Below is a small trained network, with its code and all its weights. Each question gives an input and a class and asks what happens when units are switched off, that is, made to give their printed mean instead of their output.

import numpy as np


def w(rows, s, z=0):
    codes = np.array(rows[::2]) - 128.0
    scale = np.full(codes.shape[1], s)
    scale[-1] = z or s
    return codes * scale


def norm(h):
    return h / np.sqrt((h * h).mean(-1, keepdims=True) + 1e-5)


def f(y):
    return y / 2 * (1 + np.tanh(0.7978845608 * (y + 0.044715 * y**3)))


def log_softmax(a):
    a = a - a.max(-1, keepdims=True)
    return a - np.log(np.exp(a).sum(-1, keepdims=True))


def net(x, mask):
    res = np.array(x, float).reshape(1, 6) / 4 @ E
    u = 0
    for l in range(4):
        y = f(norm(res) @ A[l][:, :-1].T + A[l][:, -1])
        res = res + np.where(mask[u : u + 3], y, B[l][:, -1]) @ B[l][:, :-1]
        u += 3
    return log_softmax(norm(res)[-1] @ U[:, :-1].T + U[:, -1])


A, B = {}, {}
E = w([
[190,98,118,135,116,110,49,95,191,98],'x0',
[250,163,136,44,120,146,112,176,156,77],'x1',
[127,105,127,98,196,140,146,148,94,93],'x2',
[129,168,169,126,150,37,90,151,117,125],'x3',
[63,140,204,117,92,129,148,168,176,49],'x4',
[71,124,126,75,67,141,197,97,182,134],'x5',
],0.013)
A[0] = w([
[83,34,105,135,195,254,187,113,121,83,91],'L0N1',
[130,153,220,137,121,133,103,220,173,37,231],'L0N2',
[135,118,116,89,214,196,183,224,27,120,3],'L0N3',
],0.0092,0.0061)
B[0] = w([
[87,114,87,157,27,134,107,111,111,193,212],'L0N1',
[136,69,104,82,122,161,117,173,150,148,255],'L0N2',
[192,223,251,195,133,156,136,166,73,148,198],'L0N3',
],0.013,0.009)
A[1] = w([
[123,120,136,197,147,132,66,95,105,143,6],'L1N1',
[186,109,2,36,136,126,77,111,113,148,57],'L1N2',
[187,113,32,76,128,181,187,98,120,230,90],'L1N3',
],0.0088,0.0024)
B[1] = w([
[133,65,29,253,59,95,105,146,108,64,170],'L1N1',
[27,81,83,29,118,181,151,183,152,169,234],'L1N2',
[171,12,146,25,92,202,136,177,131,102,253],'L1N3',
],0.0073,0.0055)
A[2] = w([
[207,159,175,52,169,79,80,159,255,18,139],'L2N1',
[25,102,100,60,179,107,211,106,138,136,195],'L2N2',
[17,134,78,84,93,145,230,91,171,149,3],'L2N3',
],0.0081,0.0032)
B[2] = w([
[93,49,98,125,33,225,185,225,211,67,254],'L2N1',
[155,34,102,61,81,156,151,207,138,193,241],'L2N2',
[90,116,119,18,221,146,83,128,247,75,247],'L2N3',
],0.011,0.0053)
A[3] = w([
[203,87,119,68,101,128,92,134,110,161,252],'L3N1',
[19,159,190,126,64,128,189,118,145,106,192],'L3N2',
[147,110,128,164,167,6,43,154,168,167,137],'L3N3',
],0.011,0.0026)
B[3] = w([
[116,46,52,126,172,131,145,183,124,108,255],'L3N1',
[178,35,78,120,145,250,43,141,183,43,207],'L3N2',
[85,143,111,173,18,106,157,48,143,170,162],'L3N3',
],0.011,0.0086)
U = w([
[166,227,250,70,227,126,166,144,125,55,1],'0',
[101,57,84,91,115,205,95,140,194,100,213],'1',
[119,153,118,242,98,159,115,62,83,177,103],'2',
],0.014,0.0048)

Each question gives the input, the list of numbers given to net, and the class t.
The units are the neurons (one row each of A and B). Each row of codes is followed by its name. A weight is (code - 128) times the scale printed after its matrix; where a second scale follows, it is the last column's (A, B and U).
mask holds one flag per neuron, layer by layer. A switched-off neuron (its flag False) gives its mean, the last column of its row in B, instead of its output. The means were averaged over made-up inputs and are rounded, as every weight is.
A unit's drop is (log p(t) with every unit on - log p(t) with that unit switched off) / (log p(t) with every unit on - log p(t) with every unit switched off).
The circuit of an input: a set's keep is (log p(t) with only the set's units on - log p(t) with every unit switched off) / (log p(t) with every unit on - log p(t) with every unit switched off). Starting from all 12 units, units are removed one at a time, each time the one whose removal leaves the highest keep (on an exact tie, the one counted first), for as long as the keep stays at least 0.8.
units of the circuit, in order: the units of the circuit, biggest drop first
k most important neurons: the k neurons with the biggest drops, biggest first
top k neurons in layer l: the k neurons of layer l with the biggest drops, biggest first
drop when u is switched off: that unit's drop, to one decimal
input [0,-6,-7,-5,0,-3], class 2: top neuron in layer 2 : [L2N1]
input [-5,-2,7,-5,1,-4], class 2: units of the circuit, in order : [L0N3, L0N1]
input [3,-1,-7,3,1,-4], class 2: 2 most important neurons : [L1N3, L3N3]
input [-4,1,-2,5,1,-7], class 2: top 2 neurons in layer 1 : [L1N3, L1N2]
input [-3,5,6,8,-7,-6], class 0: 2 most important neurons : [L0N1, L0N3]
input [-4,4,8,6,6,-2], class 0: 2 most important neurons : [L0N3, L2N2]
input [-4,7,0,-3,-5,1], class 0: 2 most important neurons : [L0N3, L0N2]
input [8,-3,-1,-1,-1,1], class 2: 2 most important neurons : [L0N2, L1N3]
input [-6,4,-2,-6,7,-8], class 0: top 2 neurons in layer 2 : [L2N1, L2N2]
input [-6,7,-3,0,-7,-8], class 0: 2 most important neurons : [L0N3, L0N1]
input [-2,6,6,-7,-3,-4], class 2: 3 most important neurons : [L0N3, L0N1, L2N3]
input [-8,5,6,-5,0,-8], class 0: drop when L0N3 is switched off : 0.8
input [-6,8,8,-6,4,-7], class 0: drop when L0N3 is switched off : 1.2
input [-2,0,7,4,-4,3], class 0: units of the circuit, in order : [L0N3]
input [1,-6,0,-1,-7,-7], class 2: drop when L0N2 is switched off : 0.6
input [4,-8,1,2,2,-7], class 2: drop when L3N2 is switched off : 0.0
